Each row is followed by roughly how far along a hidden order it lies, from 0 to 9. A new part has a new order.
[  0  14  -2  33   2   0  -4   4  -6 -18   5  11  29   0   2  -6 -10   0
   2  -2  16  -3   1  -5   8   0   0   2 -23   5 -28   1  -7   9  -2  14
  -1  -2 -11   4  -1  -8  -4  -4   1  -9  11  -2   3   3   5  -7  -9 -14
  19   4  -3   2  -4   9   3  18 -10   5] : 8
[  0   9   0  38   0  -2  -4   6  -4 -14   5   9  26   2   3  -4  -9  11
   0  -2  14   0   2  -7  10  -3   0   1 -19   3 -23  -1  -3   7  -2  12
  -4  -3  -9   6  -2  -7  -3  -1  -1 -10  14  -2   1   1   7  -3 -10 -16
  14   4  -4   7  -1   7   3  18 -11   7] : 8
[  3   3   3  38  -2  -6  -6   7  -1 -11   2  -3  15   3   1  11   0  13
  -6   0  15   6   4  -5   6  -9  -3   0 -11  -5 -12   0  -7   5  -2  13
  -2  -9   0   8   0  -7   1   1  -6 -29  20   4  -4  -2   8   5  -3 -19
  12   6  -2   5  -1   9  -2  14  -8   1] : 7
[  1   6   2  19   1  -3  -3   2  -3  -7   2   3  17  -1   0   1  -4   4
  -1   0  12   3   1  -4   3   0  -2   2 -12   0 -15   2  -7   5  -1  13
  -1  -3  -4   6  -1 -10  -1  -2  -2 -12  10  -1   1   1   5   1  -1 -10
  12   3   0   1  -3   8  -1  10  -6   4] : 5
[ -4   2  -1 -37   5  10   6  -9  -3  15   0   3  -3  -8  -1 -13   0 -23
   7   0 -10  -8  -6   7 -10  13  -1   4  -9   5   8   2   3   2   1 -13
   2   8  -5 -16   1  11  -4  -3   7  26 -26 -10   6   5  -3 -13   1  16
  -7  -3   0  -9   0  -4   2 -11   4  -2] : 3
[ -4   8  -3 -42   6  11   5  -8  -3   9  -1   2   0  -6   0 -13  -1 -27
   8   0  -7 -11  -5   8 -10  12  -1   4 -15   7   5   2   2   4   0 -14
   3   9  -6 -16   1  18  -4  -5   7  22 -25  -7   6   6  -3 -14  -1  19
  -1  -2  -1 -11  -1  -3   3  -7   3  -4] : 4
[  5 -13   3  25  -2 -11  -5   3   0   3  -3   3  15   5  -2  23   0  18
  -7   3  13  15   4  -6   8  -9  -3   1   5  -9 -10   6 -11   0  -1  16
  -3  -9   8  16  -3 -18   4   1 -10 -22  27   9  -2  -1   6  12  13 -13
   7   2   3  -2  -1   9  -8   3  -2  -3] : 2
[  5 -12   3  24  -2 -12  -5   3   1   3  -2   3  14   6  -2  22   0  16
  -8   4  12  15   4  -6   8  -9  -3   1   7  -9  -8   6 -11  -1   0  16
  -3  -9   9  18  -3 -19   5   1 -10 -21  23   9  -2  -2   6  12  14 -14
   5   2   3  -1   0   9  -8   1  -1  -3] : 2
[ -1  13   1  46  -2  -1  -3   7  -4 -15   7  12  24   3   3 -11 -10  14
   1  -4  12  -3   2  -9  12  -3   1   1 -23   5 -26  -3   2   6  -2  12
  -6  -2 -13   5  -2  -6  -5  -1   3  -8  11  -5   1   0   8  -5 -15 -17
  12   3  -6  11  -1   4   5  21 -15  12] : 8
[ -1  15  -1  34   3   0  -4   5  -6 -17   5  11  30   0   3  -7 -10   1
   2  -3  16  -2   1  -6   9   0   0   2 -22   5 -29   1  -6  10  -2  11
  -2  -2 -12   5  -2  -8  -5  -4   1  -7  11  -2   3   3   5  -6 -11 -15
  18   4  -3   3  -4   8   3  18 -10   5] : 8
[  1  16  -1  39   2  -1  -6   7  -3 -23   3   5  22   5   3   0  -7   6
  -1  -2  16  -1   4  -7  10  -7   0  -1 -17   4 -25   0  -5   9  -4  10
  -3  -5  -9   6  -1   1  -1  -2  -1 -21  18   3  -1   1   6  -1 -13 -18
  19   4  -4   5  -2   9   3  19 -12   3] : 9
[ -4  27  -8 -40  14  12   2  -8  -6 -13  -4  -3  13  -7   0 -12  -1 -48
  10   0   5 -13  -5  11 -13  15  -1   4 -16  13 -12   6 -12  14  -2 -10
   9   6 -10 -19   3  18  -4 -11   6  10 -21  -3   6  10  -7 -18  -5  15
  18   2   0 -19  -8   7   4  -5   0  -8] : 7
[  1 -11  -2 -59   8   2   2 -12   0  20 -12 -10  -8  -5  -5  18  10 -34
   0   7  -3   5  -4  13 -15   8  -5   4  12  -5  16  11 -15   1   0 -11
   8   0  13  -8   1  10   4  -5  -6   2 -11   7   3   6  -6   0  22  21
  -1  -1   7 -26  -3   4  -9 -23  11 -19] : 0
